[-17   1   9  -1  -6   3  -2  -2  -4 -10   3   1  -2   1  -4   2   9   4
   4] : L
[-13  -1  16   1  -5   8  -2   7   1  -8  -2   4   5 -13  -3  -5  12   3
  -8] : L
[-19   5  34  -5 -14   2  -9   5   6 -18   2   9  -1 -27  19 -11   8   0
 -19] : L
[-17   2  14   3  -1  15   8   6   0  -5   9   9  -1 -12  -1  -1   5  -7
  -6] : L
[-11  -4  27   0  -5  16  -5   3   2  -7   1   0   9 -18  -7  -2   1   1
  -4] : L
[ -9 -11  19   7 -13  20 -16  -1   7  -1  -6  -4   3 -28 -12  12 -10  -5
  11] : V
[-34  -1  23   1 -11   3  -1 -11   8 -18   2  12  -5 -25   4   4  14 -16
   0] : L
[-10  -7  27 -10 -15  22 -20  13   3  -3 -17 -10   2 -30  -1 -10 -10 -10
  14] : V
[-32  -1  18   3  -5  11   2  -8   4 -12   5  10   3 -19  -4  -1   8  -7
   5] : L
[-14 -11  24  -7  -8  29  -8   4  -2 -10 -13  -5   7  -4 -20 -10 -18   0
   2] : V
[-14  -4  17  -3  -7   5  -7 -11   1  -9  -4   2   4 -10 -12  -1  -5   4
 -10] : L
[-13   3   3   7   4  14   8   3  -5  -3  13   9   5  -1   1   0  12  -3
  -2] : L
[-12  -2  13   1  -4   4   2  -9   1 -11   0  -7   3   0 -11  -3   3   4
 -14] : L
[-12  -5  23   4  -5  13  -2  16   0  -6   5   8  11 -20  -3  -8   5  -5
  -6] : L
[ -1  -4   2   3   0  13   3   5   1   1 -12   1   7  -6  -6   2 -16 -12
   0] : V
[ -9  -9  22  -1 -12  19  -7   3   3   0 -13  -6   0 -26  -6  -5 -12 -10
  13] : V
[-17  -5  16  -1 -10   8  -5 -14   1 -16   8   4   7 -12 -13   0  -5   9
  -8] : L
[-16  -8  17  -1 -11   9  -9  -1   2  -6   5   2   6 -25   2  -5  -2  -8
   7] : L
[ -6  -3   7  -9 -13  11 -12   9   3   1 -26 -20  -2 -20   3  -8  10 -15
  29] : V
[-10  -7  23  -1 -14  23  -9   8   2   1   1   0   3 -28  -5  -8  -9 -11
   3] : V
[  0  -6   0  -8  -6  -9  -6 -26   1 -10   8   2  -1  11 -17   9  -7  24
  -4] : X
[  0  -2  10  -9  -9  12 -12   8   0   0 -15 -15   3 -16  -2  -7  -4  -3
  10] : V
[-31   1   7   8   1   3   6   0  -4 -12  10   7   2   1   7   0   9  -6
 -13] : L
[-12  -4  10   3  -2   6   2 -12  -1 -11   7   7   4   3 -14  -1  -6   6
 -15] : L
[  6  -3   8  -6  -3   6  -2   7   1   4 -16  -8  -2  -5   0  -4 -17 -10
   4] : V
[  3 -10   2 -11  -6  -4 -17  -9  -1   4 -15  -8  -2  -2  -9   4 -13   9
   6] : J
[-13   2   9   9  -5  -9  -4  -8   2 -12  10  12  -1 -10   5  -1  10  -1
  -8] : L
[-23  -9  17 -10 -20   7 -17 -13   6 -18 -24 -15  -7 -14 -14   2 -14  -6
   7] : X
[ -7  -7   9  -6 -10  12  -5   3  -5   2 -12  -7   0  -2 -16   1 -18  -4
   3] : V
[-11  15   8   6  -6  13   6  38   5  11 -14  -8   4 -26  34 -11  16 -46
  34] : V
[-21  -4  30  -1  -5  24  -6  10   0 -12  -1   5   9 -19  -8  -8   4   1
  -1] : L
[ -9   3  12   7  -4   7  -3   8   0  -1   6   8   2 -20   6  -4   9  -9
   5] : L
[ -4  -8  -7  -6  -1   0  -4 -13  -2  -5  -9  -9   1  18 -18   7 -10   4
   1] : X
[ -3  -2  16  -4  -8  12   1   5   4  -6 -11  -7   1 -10  -3  -4 -11  -9
  -1] : V
[-12  -6  19  -9  -5  11   2  -5  -1 -11   1   4  -3   2 -25  -1 -11   4
 -13] : L
[ -7  -7  -8  -6  -5 -13 -10 -26   0  -7  -4  -3  -7   5 -12   5  -5   9
   7] : X
